Below are the code and all the weights of a small trained network. Each question names an input and a class and asks about switching units off, where a switched-off unit gives its printed mean instead of its output.

import numpy as np


def w(rows, s, z=0):
    codes = np.array(rows[::2]) - 128.0
    scale = np.full(codes.shape[1], s)
    scale[-1] = z or s
    return codes * scale


def norm(h):
    return h / np.sqrt((h * h).mean(-1, keepdims=True) + 1e-5)


def f(y):
    return y / 2 * (1 + np.tanh(0.7978845608 * (y + 0.044715 * y**3)))


def log_softmax(a):
    a = a - a.max(-1, keepdims=True)
    return a - np.log(np.exp(a).sum(-1, keepdims=True))


def net(x, mask):
    res = np.array(x, float).reshape(1, 5) / 4 @ E
    u = 0
    for l in range(3):
        y = f(norm(res) @ A[l][:, :-1].T + A[l][:, -1])
        res = res + np.where(mask[u : u + 7], y, B[l][:, -1]) @ B[l][:, :-1]
        u += 7
    return log_softmax(norm(res)[-1] @ U[:, :-1].T + U[:, -1])


A, B = {}, {}
E = w([
[79,104,255],'x0',
[3,187,148],'x1',
[118,234,158],'x2',
[126,130,129],'x3',
[127,128,129],'x4',
],0.006)
A[0] = w([
[127,117,168,53],'0.n1',
[129,87,253,255],'0.n2',
[107,91,64,95],'0.n3',
[165,203,166,110],'0.n4',
[41,121,101,140],'0.n5',
[40,64,102,31],'0.n6',
[89,55,209,9],'0.n7',
],0.014,0.0021)
B[0] = w([
[118,86,149,134],'0.n1',
[138,183,228,253],'0.n2',
[137,61,184,163],'0.n3',
[219,207,180,183],'0.n4',
[6,116,125,180],'0.n5',
[71,28,185,163],'0.n6',
[224,159,57,192],'0.n7',
],0.012,0.0066)
A[1] = w([
[68,209,107,144],'1.n1',
[16,160,119,2],'1.n2',
[134,180,92,226],'1.n3',
[142,86,150,6],'1.n4',
[79,77,49,76],'1.n5',
[187,92,165,67],'1.n6',
[140,103,248,190],'1.n7',
],0.016,0.0026)
B[1] = w([
[15,201,142,181],'1.n1',
[247,112,144,180],'1.n2',
[87,199,212,169],'1.n3',
[183,106,88,133],'1.n4',
[33,106,44,160],'1.n5',
[180,128,10,185],'1.n6',
[96,98,229,253],'1.n7',
],0.013,0.0084)
A[2] = w([
[117,85,41,104],'2.n1',
[88,68,72,97],'2.n2',
[162,185,239,121],'2.n3',
[100,62,22,129],'2.n4',
[109,190,48,15],'2.n5',
[150,254,68,106],'2.n6',
[154,32,116,5],'2.n7',
],0.012,0.0023)
B[2] = w([
[85,89,133,157],'2.n1',
[188,119,61,152],'2.n2',
[175,59,12,255],'2.n3',
[7,115,126,176],'2.n4',
[187,90,120,134],'2.n5',
[135,179,42,173],'2.n6',
[162,166,49,150],'2.n7',
],0.012,0.0093)
U = w([
[99,52,54,227],'0',
[226,192,41,21],'1',
[46,20,117,109],'2',
[81,223,108,169],'3',
[248,58,127,53],'4',
[209,97,180,253],'5',
[106,33,219,139],'6',
[62,166,223,43],'7',
],0.019,0.0034)

Each question gives the input, the list of numbers given to net, and the class t.
The units are the neurons (one row each of A and B). Each row of codes is followed by its name. A weight is (code - 128) times the scale printed after its matrix; where a second scale follows, it is the last column's (A, B and U).
mask holds one flag per neuron, layer by layer. A switched-off neuron (its flag False) gives its mean, the last column of its row in B, instead of its output. The means were averaged over made-up inputs and are rounded, as every weight is.
A unit's drop is (log p(t) with every unit on - log p(t) with that unit switched off) / (log p(t) with every unit on - log p(t) with every unit switched off).
The circuit of an input: a set's keep is (log p(t) with only the set's units on - log p(t) with every unit switched off) / (log p(t) with every unit on - log p(t) with every unit switched off). Starting from the 12 units with the biggest drops (on a tie, the unit counted first), units are removed one at a time, each time the one whose removal leaves the highest keep (on an exact tie, the one counted first), for as long as the keep stays at least 0.8.
circuit, biggest first: the units of the circuit, biggest drop first
unit that matters most: the unit with the biggest drop
k most important neurons: the k neurons with the biggest drops, biggest first
top k neurons in layer l: the k neurons of layer l with the biggest drops, biggest first
drop when u is switched off: that unit's drop, to one decimal
input [-4,1,0,-4,-8], class 2: 4 most important neurons	[0.n4; 0.n3; 0.n2; 2.n4]
input [7,-1,6,-1,0], class 5: circuit, biggest first	[2.n3; 0.n2]
input [8,-1,2,-8,1], class 5: circuit, biggest first	[0.n2; 0.n7]
input [3,0,8,-3,2], class 5: circuit, biggest first	[0.n4]
input [3,0,2,-6,-8], class 5: 2 most important neurons	[0.n2; 1.n7]
input [-6,-6,-2,-6,-3], class 0: circuit, biggest first	[0.n2; 0.n4]
input [-2,1,-6,2,6], class 2: circuit, biggest first	[0.n2; 2.n3]
input [1,6,-3,-3,-1], class 6: top 2 neurons in layer 1	[1.n6; 1.n2]
input [6,-3,-4,-8,3], class 4: 4 most important neurons	[0.n7; 0.n2; 2.n3; 1.n6]
input [2,8,-1,1,7], class 6: 2 most important neurons	[0.n6; 1.n2]
input [1,-1,-7,7,3], class 4: top 3 neurons in layer 0	[0.n7; 0.n5; 0.n3]
input [8,-5,-6,8,-7], class 4: 3 most important neurons	[0.n7; 1.n6; 2.n3]
input [-6,1,-7,-8,-8], class 2: top 2 neurons in layer 1	[1.n5; 1.n2]
input [-5,7,-6,5,7], class 2: top neuron in layer 2	[2.n3]
input [-4,4,-8,1,1], class 2: 2 most important neurons	[0.n2; 1.n5]
input [-1,7,0,5,-3], class 2: 4 most important neurons	[0.n6; 0.n2; 0.n4; 1.n5]
input [-2,5,0,3,-8], class 2: 4 most important neurons	[0.n2; 1.n5; 0.n4; 0.n6]
input [3,0,5,2,5], class 5: 4 most important neurons	[0.n4; 2.n3; 0.n5; 2.n4]
input [-1,-6,-1,-6,5], class 0: 4 most important neurons	[0.n2; 0.n4; 0.n7; 2.n4]
input [-5,-6,-1,-4,4], class 0: top neuron in layer 2	[2.n4]
input [-7,2,-7,6,-8], class 2: top 2 neurons in layer 2	[2.n4; 2.n3]
input [8,0,-6,3,-3], class 4: top 3 neurons in layer 1	[1.n6; 1.n1; 1.n3]
input [6,0,-8,-2,0], class 4: drop when 1.n5 is switched off	0.0
input [2,3,-3,1,-8], class 6: drop when 0.n2 is switched off	0.4
input [-3,-8,-7,1,3], class 0: drop when 0.n4 is switched off	0.3
input [-7,7,-2,6,0], class 2: drop when 0.n2 is switched off	0.2
input [3,4,-3,0,7], class 6: unit that matters most	0.n6
